Below are the code and all the weights of a small trained network. Each question names an input and a class and asks about switching units off, where a switched-off unit gives its printed mean instead of its output.

import numpy as np


def w(rows, s, z=0):
    codes = np.array(rows[::2]) - 128.0
    scale = np.full(codes.shape[1], s)
    scale[-1] = z or s
    return codes * scale


def f(y):
    return np.maximum(y, 0)


def log_softmax(a):
    a = a - a.max(-1, keepdims=True)
    return a - np.log(np.exp(a).sum(-1, keepdims=True))


def net(x, mask):
    res = np.array(x, float).reshape(1, 8) / 4 @ E
    y = f(res @ A[0][:, :-1].T + A[0][:, -1])
    res = res + np.where(mask, y, B[0][:, -1]) @ B[0][:, :-1]
    return log_softmax(res[-1] @ U[:, :-1].T + U[:, -1])


A, B = {}, {}
E = w([
[122,118,122,92],'x0',
[128,129,130,128],'x1',
[128,127,124,125],'x2',
[242,44,232,112],'x3',
[102,226,254,86],'x4',
[134,153,142,205],'x5',
[129,127,129,133],'x6',
[228,219,48,88],'x7',
],0.0073)
A[0] = w([
[153,96,163,55,110],'n1',
[71,166,72,139,67],'n2',
[92,161,161,149,216],'n3',
[154,30,50,130,79],'n4',
[134,44,54,137,81],'n5',
[134,133,90,107,148],'n6',
[20,73,128,116,138],'n7',
[52,167,111,77,116],'n8',
[138,222,200,197,121],'n9',
[123,198,151,135,115],'n10',
[234,104,151,127,83],'n11',
[37,144,76,80,85],'n12',
[75,184,162,103,127],'n13',
[78,117,190,227,83],'n14',
[60,231,185,1,103],'n15',
[134,92,87,97,185],'n16',
[133,148,204,17,131],'n17',
[196,182,90,110,78],'n18',
[121,165,209,89,99],'n19',
[154,203,213,155,86],'n20',
[194,107,47,194,108],'n21',
[19,69,156,138,78],'n22',
[196,180,57,19,90],'n23',
[186,81,176,111,60],'n24',
[86,154,119,145,99],'n25',
[253,102,189,135,71],'n26',
[10,45,178,131,64],'n27',
[182,48,93,166,132],'n28',
[89,235,58,171,113],'n29',
[10,180,73,101,82],'n30',
[92,66,94,117,150],'n31',
[223,239,64,128,58],'n32',
[23,184,54,196,114],'n33',
[114,130,161,179,254],'n34',
[56,72,155,110,68],'n35',
],0.0097,0.014)
B[0] = w([
[142,63,84,146,148],'n1',
[96,69,184,200,149],'n2',
[167,146,44,78,218],'n3',
[35,142,124,168,156],'n4',
[60,146,139,172,152],'n5',
[142,177,136,91,156],'n6',
[188,197,170,108,176],'n7',
[188,50,94,145,162],'n8',
[111,116,95,136,174],'n9',
[69,164,122,159,154],'n10',
[144,40,124,158,151],'n11',
[133,35,132,108,155],'n12',
[72,119,107,108,166],'n13',
[177,160,128,180,154],'n14',
[92,113,102,176,186],'n15',
[129,152,78,79,182],'n16',
[47,159,69,139,176],'n17',
[198,186,223,201,147],'n18',
[54,137,136,157,158],'n19',
[52,103,102,156,158],'n20',
[43,157,117,136,163],'n21',
[216,170,205,190,156],'n22',
[193,173,203,218,168],'n23',
[107,45,195,141,141],'n24',
[152,74,130,156,141],'n25',
[100,14,154,116,159],'n26',
[181,190,233,216,160],'n27',
[43,171,138,114,167],'n28',
[146,46,153,105,190],'n29',
[129,42,140,153,173],'n30',
[101,220,107,129,165],'n31',
[158,173,253,212,164],'n32',
[131,45,164,92,198],'n33',
[203,171,23,31,247],'n34',
[177,167,183,219,141],'n35',
],0.0064,0.015)
U = w([
[134,176,176,219,48],'0',
[100,15,131,169,13],'1',
[112,151,72,161,224],'2',
[111,156,83,148,217],'3',
[9,160,89,199,2],'4',
[112,157,100,125,203],'5',
[108,154,101,129,204],'6',
],0.014,0.0078)

Each question gives the input, the list of numbers given to net, and the class t.
The units are the neurons (one row each of A and B). Each row of codes is followed by its name. A weight is (code - 128) times the scale printed after its matrix; where a second scale follows, it is the last column's (A, B and U).
mask holds one flag per neuron, in row order. A switched-off neuron (its flag False) gives its mean, the last column of its row in B, instead of its output. The means were averaged over made-up inputs and are rounded, as every weight is.
A unit's drop is (log p(t) with every unit on - log p(t) with that unit switched off) / (log p(t) with every unit on - log p(t) with every unit switched off).
The circuit of an input: a set's keep is (log p(t) with only the set's units on - log p(t) with every unit switched off) / (log p(t) with every unit on - log p(t) with every unit switched off). Starting from the 12 units with the biggest drops (on a tie, the unit counted first), units are removed one at a time, each time the one whose removal leaves the highest keep (on an exact tie, the one counted first), for as long as the keep stays at least 0.8.
circuit, biggest first: the units of the circuit, biggest drop first
unit that matters most: the unit with the biggest drop
k most important neurons: the k neurons with the biggest drops, biggest first
drop when u is switched off: that unit's drop, to one decimal
input [7,-1,5,-5,6,6,1,-8], class 0: circuit, biggest first -> (n27)
input [7,3,1,6,-8,-5,-8,-6], class 4: circuit, biggest first -> (n4; n28; n31)
input [3,0,-5,-6,-5,-5,2,8], class 0: circuit, biggest first -> (n23; n32)
input [-1,8,-3,1,5,7,-7,8], class 0: 2 most important neurons -> (n32; n18)
input [6,-2,-2,3,-3,4,3,-7], class 0: circuit, biggest first -> (n27; n22)
input [-2,1,-7,-6,-8,-6,-8,6], class 4: 2 most important neurons -> (n21; n4)
input [6,-4,8,-6,-2,-6,3,-6], class 0: circuit, biggest first -> (n27; n22)
input [7,-7,4,0,-8,-4,-5,8], class 0: 3 most important neurons -> (n23; n32; n18)
input [-1,2,-7,4,-4,1,-4,-6], class 0: 2 most important neurons -> (n27; n22)
input [4,3,3,-8,-7,6,4,-7], class 1: 3 most important neurons -> (n33; n30; n12)
input [5,2,-5,0,6,-3,-4,4], class 4: 2 most important neurons -> (n17; n15)
input [-7,-4,8,-5,7,-6,-1,7], class 0: 4 most important neurons -> (n32; n23; n18; n34)
input [4,1,-5,-5,-8,0,2,5], class 4: 2 most important neurons -> (n21; n4)
input [2,-6,5,-4,8,0,-4,-2], class 4: circuit, biggest first -> (n15)
input [1,5,3,6,8,-4,2,2], class 4: 2 most important neurons -> (n17; n19)
input [3,-7,6,-7,1,6,4,6], class 1: 2 most important neurons -> (n29; n33)
input [5,-1,4,-3,8,-7,-6,-8], class 0: 2 most important neurons -> (n27; n22)
input [-3,0,6,3,-8,6,1,7], class 4: 3 most important neurons -> (n21; n28; n4)
input [4,-8,-5,5,6,5,-6,8], class 0: drop when n32 is switched off -> 0.7
input [-6,-3,1,-2,7,-3,6,5], class 4: unit that matters most -> n15
input [8,6,6,5,-7,8,5,8], class 0: drop when n32 is switched off -> 0.3
input [3,1,4,1,8,5,0,5], class 4: drop when n15 is switched off -> 0.1
input [-4,-6,-4,-8,6,6,5,-4], class 1: drop when n33 is switched off -> 0.2
